Here is a tiny trained network, its code and every weight. The questions are about switching its units off for an input and a class, where a switched-off unit gives its printed mean instead of its output.

import numpy as np


def w(rows, s, z=0):
    codes = np.array(rows[::2]) - 128.0
    scale = np.full(codes.shape[1], s)
    scale[-1] = z or s
    return codes * scale


def f(y):
    return y / 2 * (1 + np.tanh(0.7978845608 * (y + 0.044715 * y**3)))


def log_softmax(a):
    a = a - a.max(-1, keepdims=True)
    return a - np.log(np.exp(a).sum(-1, keepdims=True))


def net(x, mask):
    res = np.array(x, float).reshape(1, 5) / 4 @ E
    y = f(res @ A[0][:, :-1].T + A[0][:, -1])
    res = res + np.where(mask, y, B[0][:, -1]) @ B[0][:, :-1]
    return log_softmax(res[-1] @ U[:, :-1].T + U[:, -1])


A, B = {}, {}
E = w([
[118,186,147,91,192,75,161],'x0',
[154,142,152,188,98,69,75],'x1',
[84,111,190,124,133,154,63],'x2',
[70,174,85,87,136,155,174],'x3',
[250,131,123,72,144,134,105],'x4',
],0.013)
A[0] = w([
[98,209,127,14,144,127,237,254],'N0',
[76,111,147,163,20,106,6,140],'N1',
[151,62,108,127,103,189,107,250],'N2',
[82,95,206,208,204,165,32,86],'N3',
[255,215,124,173,147,166,132,110],'N4',
[217,181,161,144,120,107,14,182],'N5',
],0.0072,0.0024)
B[0] = w([
[167,183,107,199,163,105,65,244],'N0',
[107,70,162,171,135,137,163,214],'N1',
[145,118,51,88,8,169,103,184],'N2',
[115,73,161,152,186,120,129,197],'N3',
[212,157,121,144,143,135,98,195],'N4',
[152,65,186,95,156,89,99,213],'N5',
],0.014,0.011)
U = w([
[111,200,32,187,32,33,247,251],'0',
[226,108,138,34,172,126,98,44],'1',
[73,199,88,87,166,218,41,142],'2',
[160,121,35,77,101,198,144,80],'3',
[142,217,167,70,173,65,113,111],'4',
[81,130,171,216,127,106,205,67],'5',
[173,203,2,191,248,90,191,160],'6',
[96,131,147,72,235,102,139,58],'7',
],0.0083,0.0023)

Each question gives the input, the list of numbers given to net, and the class t.
The units are the neurons (one row each of A and B). Each row of codes is followed by its name. A weight is (code - 128) times the scale printed after its matrix; where a second scale follows, it is the last column's (A, B and U).
mask holds one flag per neuron, in row order. A switched-off neuron (its flag False) gives its mean, the last column of its row in B, instead of its output. The means were averaged over made-up inputs and are rounded, as every weight is.
A unit's drop is (log p(t) with every unit on - log p(t) with that unit switched off) / (log p(t) with every unit on - log p(t) with every unit switched off).
The circuit of an input: a set's keep is (log p(t) with only the set's units on - log p(t) with every unit switched off) / (log p(t) with every unit on - log p(t) with every unit switched off). Starting from all 6 units, units are removed one at a time, each time the one whose removal leaves the highest keep (on an exact tie, the one counted first), for as long as the keep stays at least 0.8.
circuit, biggest first: the units of the circuit, biggest drop first
most important unit: the unit with the biggest drop
k most important neurons: the k neurons with the biggest drops, biggest first
drop of u: that unit's drop, to one decimal
input [-3,4,7,2,-2], class 5: most important unit	N1
input [-4,-5,2,-5,3], class 3: 2 most important neurons	N2; N0
input [-5,-7,8,-2,-2], class 3: 3 most important neurons	N2; N0; N5
input [-1,-8,1,1,-8], class 6: 2 most important neurons	N0; N2
input [-5,-2,6,0,-2], class 5: 2 most important neurons	N1; N3
input [-5,-1,-7,-3,2], class 3: circuit, biggest first	N2; N0
input [5,-1,6,-8,0], class 7: circuit, biggest first	N3; N2
input [-2,-3,0,-2,0], class 3: 2 most important neurons	N0; N5
input [-3,-8,-2,0,8], class 3: 2 most important neurons	N2; N5
input [-2,-5,-3,-2,-1], class 3: 3 most important neurons	N0; N2; N1
input [-5,-2,1,-1,-2], class 3: 2 most important neurons	N2; N0
input [-1,0,4,5,4], class 2: 2 most important neurons	N5; N1
input [7,8,6,0,-1], class 7: 2 most important neurons	N5; N3
input [-2,6,1,4,-1], class 5: 2 most important neurons	N1; N2
input [4,-5,4,3,6], class 6: 2 most important neurons	N0; N5
input [8,-8,3,7,-8], class 6: most important neuron	N0
input [-4,8,-8,-5,-7], class 5: drop of N1	0.5
input [3,3,6,-5,1], class 7: drop of N2	0.2
input [-1,6,6,6,-2], class 5: drop of N1	0.2
